Below is a small trained network, with its code and all its weights. Each question gives an input and a class and asks what happens when units are switched off, that is, made to give their printed mean instead of their output.

import numpy as np


def w(rows, s, z=0):
    codes = np.array(rows[::2]) - 128.0
    scale = np.full(codes.shape[1], s)
    scale[-1] = z or s
    return codes * scale


def f(y):
    return y / 2 * (1 + np.tanh(0.7978845608 * (y + 0.044715 * y**3)))


def log_softmax(a):
    a = a - a.max(-1, keepdims=True)
    return a - np.log(np.exp(a).sum(-1, keepdims=True))


def net(x, mask):
    res = np.array(x, float).reshape(1, 7) / 4 @ E
    y = f(res @ A[0][:, :-1].T + A[0][:, -1])
    res = res + np.where(mask, y, B[0][:, -1]) @ B[0][:, :-1]
    return log_softmax(res[-1] @ U[:, :-1].T + U[:, -1])


A, B = {}, {}
E = w([
[141,136,130,128,135,120,130,135,125,131,129],'x0',
[119,112,129,123,120,139,126,118,147,129,115],'x1',
[74,215,237,180,98,175,184,168,159,139,109],'x2',
[125,126,127,142,149,127,114,126,132,137,92],'x3',
[42,153,84,4,151,115,162,173,88,90,67],'x4',
[130,85,171,141,53,62,187,53,41,83,62],'x5',
[113,128,123,144,145,126,117,124,125,140,106],'x6',
],0.014)
A[0] = w([
[80,165,122,73,160,157,139,134,101,108,110,31],'n1',
[144,111,76,101,201,183,160,192,202,182,164,207],'n2',
[77,179,130,39,148,138,139,123,103,159,107,36],'n3',
[140,181,146,188,148,221,111,159,177,157,165,113],'n4',
[112,82,77,78,140,86,126,118,96,134,118,90],'n5',
[88,114,149,137,175,182,77,140,109,157,126,161],'n6',
[137,155,182,163,116,177,127,121,172,207,186,139],'n7',
[139,160,66,91,166,186,91,167,161,144,153,69],'n8',
[127,95,102,121,155,100,128,126,113,89,100,80],'n9',
[150,103,128,121,126,127,118,153,118,117,119,79],'n10',
[136,158,74,129,167,173,141,142,159,143,143,187],'n11',
[131,135,205,164,144,186,155,148,197,167,164,152],'n12',
[196,39,29,104,202,107,77,68,106,113,169,123],'n13',
[65,149,94,85,123,158,154,175,105,130,108,50],'n14',
[177,50,30,138,169,107,89,110,129,147,176,113],'n15',
[213,64,152,240,83,111,78,92,139,152,170,69],'n16',
[151,145,63,91,163,171,134,129,172,132,122,72],'n17',
[63,149,128,55,149,144,128,202,101,88,88,31],'n18',
[162,164,163,139,110,155,119,124,132,160,132,163],'n19',
[164,106,167,184,72,19,254,41,113,99,61,76],'n20',
[125,135,83,103,167,164,93,166,155,168,168,182],'n21',
[104,59,81,55,116,45,157,108,64,71,85,104],'n22',
[127,73,166,164,71,106,158,101,53,110,94,164],'n23',
[147,108,174,152,98,116,155,105,80,100,98,50],'n24',
[97,151,141,108,114,114,140,116,67,130,91,48],'n25',
[119,163,119,113,146,166,146,167,152,133,124,40],'n26',
[135,167,110,158,119,170,121,184,138,171,132,98],'n27',
[71,133,100,63,154,167,162,199,92,86,90,159],'n28',
[120,151,136,131,112,131,124,136,135,101,125,68],'n29',
[165,135,171,183,87,130,157,100,88,146,99,76],'n30',
[152,126,119,121,156,151,124,127,77,102,123,81],'n31',
[142,128,158,152,111,117,108,103,110,95,111,136],'n32',
[119,115,170,150,104,66,140,107,107,139,103,65],'n33',
[132,81,113,59,117,31,145,102,74,93,81,112],'n34',
[164,48,77,111,172,102,83,117,123,148,167,24],'n35',
[100,101,105,81,133,63,154,126,87,89,99,92],'n36',
[76,177,233,142,144,126,183,147,160,102,113,2],'n37',
[160,93,127,112,116,67,89,99,82,137,129,63],'n38',
[120,99,162,169,92,97,153,123,78,136,102,59],'n39',
[100,134,65,103,141,130,75,217,185,175,171,61],'n40',
],0.0099,0.0098)
B[0] = w([
[65,107,190,138,149,137,116,136,165,95,183,162],'n1',
[111,137,179,131,98,108,98,102,144,97,152,223],'n2',
[77,132,184,144,122,136,96,92,163,79,202,170],'n3',
[153,97,132,164,164,197,189,176,132,118,144,208],'n4',
[184,103,74,132,154,154,159,121,87,172,75,176],'n5',
[114,121,159,129,135,134,157,134,138,108,126,163],'n6',
[128,75,121,161,163,165,158,179,136,100,118,200],'n7',
[171,150,98,82,84,88,92,74,69,165,86,184],'n8',
[155,113,68,141,113,145,137,150,115,128,118,151],'n9',
[142,127,118,114,122,141,124,110,123,169,140,126],'n10',
[103,123,164,119,125,114,137,130,145,101,149,183],'n11',
[143,90,123,166,178,156,178,166,136,107,144,206],'n12',
[65,178,187,106,79,93,57,84,173,102,152,250],'n13',
[87,135,156,133,126,117,98,97,151,126,162,171],'n14',
[77,184,172,96,118,91,73,95,161,116,151,223],'n15',
[147,193,107,45,86,58,61,60,100,185,94,229],'n16',
[146,135,110,109,124,111,111,103,101,133,94,160],'n17',
[56,160,183,101,120,105,95,93,180,116,192,189],'n18',
[130,101,137,144,152,124,164,162,147,96,142,167],'n19',
[90,200,175,96,89,103,84,96,153,126,146,236],'n20',
[88,137,145,120,120,114,104,92,141,125,146,202],'n21',
[193,75,70,160,159,164,200,157,84,146,93,225],'n22',
[133,163,99,87,137,80,97,102,128,122,114,215],'n23',
[74,111,162,172,132,113,106,116,179,139,188,166],'n24',
[169,115,92,135,147,130,158,127,103,171,132,158],'n25',
[98,107,157,150,180,154,141,149,158,140,158,148],'n26',
[142,106,155,156,148,152,151,124,136,150,124,163],'n27',
[147,178,124,91,79,90,99,80,119,159,82,217],'n28',
[128,127,122,124,130,136,136,126,117,150,125,128],'n29',
[90,121,181,148,142,135,122,141,184,144,155,175],'n30',
[154,132,106,125,131,143,130,137,120,181,117,132],'n31',
[112,123,129,116,137,136,135,110,134,127,145,158],'n32',
[95,135,152,140,152,149,121,139,161,98,150,159],'n33',
[153,84,82,157,124,162,179,148,109,148,95,213],'n34',
[50,85,190,161,171,208,167,174,203,82,207,186],'n35',
[149,97,94,141,143,148,155,158,104,138,112,183],'n36',
[145,216,81,20,31,67,20,11,83,191,96,190],'n37',
[166,151,88,118,118,147,144,139,105,165,99,166],'n38',
[92,141,166,126,122,121,140,130,155,89,163,164],'n39',
[195,159,74,84,97,121,117,98,63,180,81,190],'n40',
],0.011,0.021)
U = w([
[38,121,207,158,151,116,111,111,200,55,219,253],'0',
[153,166,47,56,88,50,65,46,51,202,82,55],'1',
[212,9,27,253,220,202,255,237,66,152,92,71],'2',
],0.0096,0.003)

Each question gives the input, the list of numbers given to net, and the class t.
The units are the neurons (one row each of A and B). Each row of codes is followed by its name. A weight is (code - 128) times the scale printed after its matrix; where a second scale follows, it is the last column's (A, B and U).
mask holds one flag per neuron, in row order. A switched-off neuron (its flag False) gives its mean, the last column of its row in B, instead of its output. The means were averaged over made-up inputs and are rounded, as every weight is.
A unit's drop is (log p(t) with every unit on - log p(t) with that unit switched off) / (log p(t) with every unit on - log p(t) with every unit switched off).
The circuit of an input: a set's keep is (log p(t) with only the set's units on - log p(t) with every unit switched off) / (log p(t) with every unit on - log p(t) with every unit switched off). Starting from the 12 units with the biggest drops (on a tie, the unit counted first), units are removed one at a time, each time the one whose removal leaves the highest keep (on an exact tie, the one counted first), for as long as the keep stays at least 0.8.
circuit, biggest first: the units of the circuit, biggest drop first
most important unit: the unit with the biggest drop
k most important neurons: the k neurons with the biggest drops, biggest first
drop when u is switched off: that unit's drop, to one decimal
input [6,8,-7,7,-8,-3,-2], class 0: most important unit	n35
input [-5,-8,-8,-3,-1,0,-6], class 0: 3 most important neurons	(n35, n13, n37)
input [3,7,-2,-6,0,-1,-5], class 0: 4 most important neurons	(n16, n37, n28, n40)
input [-6,0,8,3,2,1,5], class 1: 2 most important neurons	(n37, n35)
input [0,3,0,-2,3,2,5], class 2: circuit, biggest first	(n37, n13, n15)
input [2,7,1,3,0,7,-4], class 0: 2 most important neurons	(n20, n16)
input [-1,-7,-2,1,-2,0,-4], class 0: 2 most important neurons	(n37, n40)
input [1,4,0,7,5,-8,-2], class 1: 2 most important neurons	(n40, n8)
input [8,2,1,7,4,0,-7], class 0: 3 most important neurons	(n16, n37, n40)
input [-3,1,5,0,0,-6,0], class 2: 2 most important neurons	(n13, n4)
input [6,7,-5,4,0,-1,-5], class 0: 3 most important neurons	(n35, n16, n37)
input [-2,-3,-5,6,-3,0,-7], class 0: 3 most important neurons	(n35, n37, n40)
input [8,-1,5,7,-1,7,2], class 0: 4 most important neurons	(n30, n24, n39, n16)
input [-4,8,-7,-2,-7,-2,6], class 0: circuit, biggest first	(n35)
input [2,5,-1,-2,7,8,6], class 2: 2 most important neurons	(n22, n34)
input [-6,0,-7,6,-1,-7,-5], class 0: 2 most important neurons	(n35, n13)
input [0,-4,1,1,-1,-6,2], class 2: drop when n13 is switched off	0.2
input [5,-6,-7,8,-6,-8,-2], class 0: drop when n35 is switched off	6.8
input [-6,8,6,5,2,3,-7], class 1: drop when n37 is switched off	2.7
input [-3,0,-6,1,8,8,-5], class 2: circuit, biggest first	(n22)
